Below is a small trained network, with its code and all its weights. Each question gives an input and a class and asks what happens when units are switched off, that is, made to give their printed mean instead of their output.

import numpy as np


def w(rows, s, z=0):
    codes = np.array(rows[::2]) - 128.0
    scale = np.full(codes.shape[1], s)
    scale[-1] = z or s
    return codes * scale


def f(y):
    return np.maximum(y, 0)


def log_softmax(a):
    a = a - a.max(-1, keepdims=True)
    return a - np.log(np.exp(a).sum(-1, keepdims=True))


def net(x, mask):
    res = np.array(x, float).reshape(1, 5) / 4 @ E
    y = f(res @ A[0][:, :-1].T + A[0][:, -1])
    res = res + np.where(mask, y, B[0][:, -1]) @ B[0][:, :-1]
    return log_softmax(res[-1] @ U[:, :-1].T + U[:, -1])


A, B = {}, {}
E = w([
[85,93,70,199,138,161,183],'x0',
[60,97,200,208,95,132,61],'x1',
[150,162,177,138,62,44,196],'x2',
[247,159,85,145,83,214,149],'x3',
[80,183,186,80,81,166,2],'x4',
],0.008)
A[0] = w([
[183,152,94,157,102,178,163,115],'neuron 0',
[177,105,136,195,78,128,161,214],'neuron 1',
[136,216,128,123,123,172,145,240],'neuron 2',
[162,106,74,184,130,164,171,218],'neuron 3',
[125,71,105,136,226,111,159,195],'neuron 4',
[80,121,120,161,144,131,110,148],'neuron 5',
[157,200,197,130,90,108,97,232],'neuron 6',
[125,103,95,124,137,115,203,231],'neuron 7',
[168,108,105,134,172,124,185,241],'neuron 8',
[127,191,164,147,89,64,119,153],'neuron 9',
[168,168,132,4,135,150,130,186],'neuron 10',
[62,100,154,176,189,166,79,197],'neuron 11',
[40,96,151,176,129,162,105,203],'neuron 12',
[193,173,132,94,123,118,90,226],'neuron 13',
[191,106,118,97,142,150,52,237],'neuron 14',
[85,168,171,118,56,75,111,183],'neuron 15',
[95,177,169,123,45,132,121,251],'neuron 16',
[158,151,134,104,148,171,95,124],'neuron 17',
[113,175,144,119,190,177,116,144],'neuron 18',
],0.011,0.0027)
B[0] = w([
[155,132,87,170,78,227,78,226],'neuron 0',
[165,64,144,191,88,124,128,221],'neuron 1',
[121,121,102,89,91,183,171,201],'neuron 2',
[254,117,147,152,140,164,55,254],'neuron 3',
[160,135,93,191,206,77,86,250],'neuron 4',
[112,101,152,141,141,131,46,188],'neuron 5',
[93,122,141,118,101,107,204,238],'neuron 6',
[173,130,147,197,153,91,151,241],'neuron 7',
[192,200,124,163,128,75,84,245],'neuron 8',
[135,97,160,96,66,37,176,210],'neuron 9',
[102,221,95,87,142,186,227,232],'neuron 10',
[22,31,174,99,204,187,62,248],'neuron 11',
[79,33,160,121,117,125,25,248],'neuron 12',
[109,178,90,96,104,168,189,215],'neuron 13',
[105,147,79,80,160,155,120,219],'neuron 14',
[103,83,201,99,66,82,171,238],'neuron 15',
[98,56,103,58,104,99,191,232],'neuron 16',
[102,137,86,121,141,187,111,185],'neuron 17',
[96,151,132,107,141,182,104,176],'neuron 18',
],0.0073,0.008)
U = w([
[131,100,137,100,31,39,206,255],'0',
[120,221,58,65,138,164,181,78],'1',
[170,193,102,172,249,21,146,56],'2',
[254,139,105,180,78,150,124,47],'3',
[87,62,134,116,156,124,84,154],'4',
],0.0094,0.00082)

Each question gives the input, the list of numbers given to net, and the class t.
The units are the neurons (one row each of A and B). Each row of codes is followed by its name. A weight is (code - 128) times the scale printed after its matrix; where a second scale follows, it is the last column's (A, B and U).
mask holds one flag per neuron, in row order. A switched-off neuron (its flag False) gives its mean, the last column of its row in B, instead of its output. The means were averaged over made-up inputs and are rounded, as every weight is.
A unit's drop is (log p(t) with every unit on - log p(t) with that unit switched off) / (log p(t) with every unit on - log p(t) with every unit switched off).
The circuit of an input: a set's keep is (log p(t) with only the set's units on - log p(t) with every unit switched off) / (log p(t) with every unit on - log p(t) with every unit switched off). Starting from the 12 units with the biggest drops (on a tie, the unit counted first), units are removed one at a time, each time the one whose removal leaves the highest keep (on an exact tie, the one counted first), for as long as the keep stays at least 0.8.
units of the circuit, in order: the units of the circuit, biggest drop first
most important unit: the unit with the biggest drop
top k neurons: the k neurons with the biggest drops, biggest first
drop of u: that unit's drop, to one decimal
input [7,-5,-3,-1,-5], class 2: most important unit : neuron 4
input [-8,2,-1,-7,-2], class 0: units of the circuit, in order : [neuron 15; neuron 9]
input [4,-1,-7,0,-3], class 2: units of the circuit, in order : [neuron 4; neuron 8]
input [-5,-3,7,0,-7], class 2: top 2 neurons : [neuron 8; neuron 7]
input [-6,-2,7,7,1], class 0: top 4 neurons : [neuron 9; neuron 6; neuron 1; neuron 16]
input [3,7,5,0,6], class 0: top 2 neurons : [neuron 15; neuron 9]
input [1,0,2,0,-7], class 3: top 2 neurons : [neuron 3; neuron 1]
input [4,-4,4,1,-6], class 3: top 2 neurons : [neuron 3; neuron 0]
input [5,-2,8,-1,-6], class 3: drop of neuron 1 : 0.3
input [-3,-4,0,-7,8], class 0: drop of neuron 15 : 0.3
input [2,4,4,-6,-7], class 2: drop of neuron 4 : 0.2
